Below are the code and all the weights of a small trained network. Each question names an input and a class and asks about switching units off, where a switched-off unit gives its printed mean instead of its output.

import numpy as np


def w(rows, s, z=0):
    codes = np.array(rows[::2]) - 128.0
    scale = np.full(codes.shape[1], s)
    scale[-1] = z or s
    return codes * scale


def norm(h):
    return h / np.sqrt((h * h).mean(-1, keepdims=True) + 1e-5)


def f(y):
    return y / 2 * (1 + np.tanh(0.7978845608 * (y + 0.044715 * y**3)))


def log_softmax(a):
    a = a - a.max(-1, keepdims=True)
    return a - np.log(np.exp(a).sum(-1, keepdims=True))


def net(x, mask):
    res = np.array(x, float).reshape(1, 4) / 4 @ E
    u = 0
    for l in range(3):
        y = f(norm(res) @ A[l][:, :-1].T + A[l][:, -1])
        res = res + np.where(mask[u : u + 12], y, B[l][:, -1]) @ B[l][:, :-1]
        u += 12
    return log_softmax(norm(res)[-1] @ U[:, :-1].T + U[:, -1])


A, B = {}, {}
E = w([
[135,120,193],'x0',
[2,5,98],'x1',
[14,175,175],'x2',
[130,127,147],'x3',
],0.0051)
A[0] = w([
[81,143,106,182],'L0N1',
[136,108,112,135],'L0N2',
[86,145,101,89],'L0N3',
[109,91,109,38],'L0N4',
[159,153,2,99],'L0N5',
[94,122,129,84],'L0N6',
[123,116,182,38],'L0N7',
[146,107,107,176],'L0N8',
[76,112,152,80],'L0N9',
[146,122,95,3],'L0N10',
[121,150,73,126],'L0N11',
[130,121,124,120],'L0N12',
],0.014,0.0024)
B[0] = w([
[52,121,253,189],'L0N1',
[114,96,142,149],'L0N2',
[227,102,206,154],'L0N3',
[104,120,65,158],'L0N4',
[168,105,189,253],'L0N5',
[131,64,141,147],'L0N6',
[112,118,116,130],'L0N7',
[106,93,213,173],'L0N8',
[116,169,109,188],'L0N9',
[118,132,112,123],'L0N10',
[52,193,109,154],'L0N11',
[153,93,122,128],'L0N12',
],0.0046,0.004)
A[1] = w([
[103,33,26,118],'L1N1',
[13,225,148,217],'L1N2',
[254,161,176,92],'L1N3',
[170,193,69,151],'L1N4',
[206,172,142,163],'L1N5',
[36,28,108,254],'L1N6',
[150,44,85,150],'L1N7',
[154,201,111,116],'L1N8',
[82,170,164,130],'L1N9',
[106,110,219,179],'L1N10',
[164,156,66,144],'L1N11',
[113,224,128,108],'L1N12',
],0.0087,0.0034)
B[1] = w([
[229,236,160,176],'L1N1',
[64,162,59,219],'L1N2',
[97,100,35,211],'L1N3',
[117,51,148,147],'L1N4',
[129,120,31,186],'L1N5',
[135,41,193,254],'L1N6',
[173,253,247,170],'L1N7',
[94,152,117,145],'L1N8',
[96,148,80,155],'L1N9',
[151,113,39,192],'L1N10',
[123,61,149,132],'L1N11',
[104,155,223,150],'L1N12',
],0.0058,0.0067)
A[2] = w([
[116,113,163,93],'L2N1',
[199,183,124,253],'L2N2',
[77,91,177,39],'L2N3',
[168,125,96,145],'L2N4',
[88,251,141,56],'L2N5',
[165,131,136,149],'L2N6',
[107,202,88,50],'L2N7',
[199,117,74,34],'L2N8',
[145,90,129,148],'L2N9',
[178,62,183,117],'L2N10',
[90,175,70,217],'L2N11',
[136,114,144,93],'L2N12',
],0.013,0.0038)
B[2] = w([
[156,143,58,135],'L2N1',
[3,97,120,239],'L2N2',
[78,117,78,169],'L2N3',
[169,99,185,176],'L2N4',
[200,184,30,188],'L2N5',
[152,92,148,154],'L2N6',
[130,199,109,171],'L2N7',
[146,82,62,196],'L2N8',
[158,212,130,162],'L2N9',
[198,224,214,226],'L2N10',
[178,147,208,253],'L2N11',
[113,205,127,124],'L2N12',
],0.0063,0.0051)
U = w([
[195,68,44,162],'0',
[192,142,201,153],'1',
[149,249,59,4],'2',
[55,95,125,163],'3',
],0.022,0.0028)

Each question gives the input, the list of numbers given to net, and the class t.
The units are the neurons (one row each of A and B). Each row of codes is followed by its name. A weight is (code - 128) times the scale printed after its matrix; where a second scale follows, it is the last column's (A, B and U).
mask holds one flag per neuron, layer by layer. A switched-off neuron (its flag False) gives its mean, the last column of its row in B, instead of its output. The means were averaged over made-up inputs and are rounded, as every weight is.
A unit's drop is (log p(t) with every unit on - log p(t) with that unit switched off) / (log p(t) with every unit on - log p(t) with every unit switched off).
The circuit of an input: a set's keep is (log p(t) with only the set's units on - log p(t) with every unit switched off) / (log p(t) with every unit on - log p(t) with every unit switched off). Starting from the 12 units with the biggest drops (on a tie, the unit counted first), units are removed one at a time, each time the one whose removal leaves the highest keep (on an exact tie, the one counted first), for as long as the keep stays at least 0.8.
units of the circuit, in order: the units of the circuit, biggest drop first
k most important neurons: the k neurons with the biggest drops, biggest first
top k neurons in layer l: the k neurons of layer l with the biggest drops, biggest first
drop of u: that unit's drop, to one decimal
input [-4,5,0,1], class 1: units of the circuit, in order	L1N6, L1N1
input [6,-5,1,-6], class 2: units of the circuit, in order	L1N6
input [-4,0,0,-2], class 0: 2 most important neurons	L0N5, L0N3
input [-8,-4,0,3], class 0: 2 most important neurons	L0N5, L1N7
input [-2,-8,0,6], class 0: top 2 neurons in layer 2	L2N10, L2N8
input [-5,0,8,8], class 2: 3 most important neurons	L2N5, L1N2, L2N2
input [0,-1,1,2], class 2: 2 most important neurons	L1N6, L0N5
input [0,-5,0,-4], class 0: 2 most important neurons	L0N1, L1N4
input [4,2,0,-7], class 1: 2 most important neurons	L1N6, L0N11
input [-2,-1,-1,-6], class 0: drop of L0N5	1.9
input [1,-4,-5,7], class 0: drop of L0N9	0.0
input [2,-1,6,-4], class 2: drop of L2N5	0.1
input [-2,-2,0,8], class 0: drop of L2N2	0.2
input [7,2,1,0], class 3: most important neuron	L0N9
